Here is a tiny trained network, its code and every weight. The questions are about switching its units off for an input and a class, where a switched-off unit gives its printed mean instead of its output.

import numpy as np


def w(rows, s, z=0):
    codes = np.array(rows[::2]) - 128.0
    scale = np.full(codes.shape[1], s)
    scale[-1] = z or s
    return codes * scale


def f(y):
    return np.maximum(y, 0)


def log_softmax(a):
    a = a - a.max(-1, keepdims=True)
    return a - np.log(np.exp(a).sum(-1, keepdims=True))


def net(x, mask):
    res = np.array(x, float).reshape(1, 4) / 4 @ E
    y = f(res @ A[0][:, :-1].T + A[0][:, -1])
    res = res + np.where(mask, y, B[0][:, -1]) @ B[0][:, :-1]
    return log_softmax(res[-1] @ U[:, :-1].T + U[:, -1])


A, B = {}, {}
E = w([
[149,164,97,177,105,93,23],'x0',
[207,146,32,140,185,138,176],'x1',
[203,83,148,105,8,80,114],'x2',
[161,99,148,231,114,213,75],'x3',
],0.011)
A[0] = w([
[242,201,74,198,102,179,64,200],'neuron 0',
[96,163,145,63,229,64,233,254],'neuron 1',
[127,115,22,145,226,163,119,175],'neuron 2',
[197,18,102,54,128,156,231,195],'neuron 3',
[70,59,193,167,185,213,145,206],'neuron 4',
[132,61,154,1,38,33,150,237],'neuron 5',
[147,169,27,152,237,30,149,154],'neuron 6',
],0.0088,0.0047)
B[0] = w([
[94,46,62,221,118,175,82,219],'neuron 0',
[184,252,120,2,109,142,119,248],'neuron 1',
[148,100,140,157,225,66,145,203],'neuron 2',
[221,104,132,157,72,168,229,222],'neuron 3',
[137,215,233,194,231,122,111,208],'neuron 4',
[152,108,135,108,46,76,116,247],'neuron 5',
[138,32,44,14,187,150,146,212],'neuron 6',
],0.0093,0.015)
U = w([
[198,158,106,99,57,128,213,65],'0',
[122,63,19,255,116,162,38,202],'1',
[131,29,229,129,59,46,56,235],'2',
[97,178,73,168,128,163,186,2],'3',
[168,144,190,207,166,214,253,135],'4',
[54,210,244,161,243,129,152,149],'5',
[161,79,77,54,253,142,172,89],'6',
[101,232,124,49,154,144,100,92],'7',
],0.0084,0.0048)

Each question gives the input, the list of numbers given to net, and the class t.
The units are the neurons (one row each of A and B). Each row of codes is followed by its name. A weight is (code - 128) times the scale printed after its matrix; where a second scale follows, it is the last column's (A, B and U).
mask holds one flag per neuron, in row order. A switched-off neuron (its flag False) gives its mean, the last column of its row in B, instead of its output. The means were averaged over made-up inputs and are rounded, as every weight is.
A unit's drop is (log p(t) with every unit on - log p(t) with that unit switched off) / (log p(t) with every unit on - log p(t) with every unit switched off).
The circuit of an input: a set's keep is (log p(t) with only the set's units on - log p(t) with every unit switched off) / (log p(t) with every unit on - log p(t) with every unit switched off). Starting from all 7 units, units are removed one at a time, each time the one whose removal leaves the highest keep (on an exact tie, the one counted first), for as long as the keep stays at least 0.8.
units of the circuit, in order: the units of the circuit, biggest drop first
most important unit: the unit with the biggest drop
k most important neurons: the k neurons with the biggest drops, biggest first
drop of u: that unit's drop, to one decimal
input [-5,0,6,6], class 4: most important unit	neuron 3
input [1,-5,1,7], class 1: units of the circuit, in order	[neuron 1; neuron 0]
input [-8,-6,5,6], class 4: 2 most important neurons	[neuron 4; neuron 3]
input [5,-5,-3,-1], class 5: 3 most important neurons	[neuron 5; neuron 0; neuron 1]
input [2,-1,0,1], class 1: 2 most important neurons	[neuron 1; neuron 5]
input [0,-2,-8,-5], class 7: 4 most important neurons	[neuron 1; neuron 3; neuron 0; neuron 4]
input [-3,0,-4,6], class 5: 2 most important neurons	[neuron 4; neuron 3]
input [-1,-2,-1,8], class 5: 2 most important neurons	[neuron 4; neuron 3]
input [3,0,7,-3], class 2: 2 most important neurons	[neuron 1; neuron 5]
input [6,-5,-2,0], class 1: 4 most important neurons	[neuron 1; neuron 5; neuron 4; neuron 2]
input [-2,-1,1,2], class 4: 4 most important neurons	[neuron 1; neuron 5; neuron 0; neuron 6]
input [0,7,-1,4], class 1: 2 most important neurons	[neuron 0; neuron 1]
input [3,1,-8,5], class 5: 3 most important neurons	[neuron 4; neuron 2; neuron 5]
input [-2,-1,0,-8], class 0: most important unit	neuron 5
input [-5,2,-5,7], class 5: drop of neuron 4	0.4
input [4,-2,-1,2], class 1: drop of neuron 1	0.1
input [-7,2,1,-4], class 0: drop of neuron 1	0.0
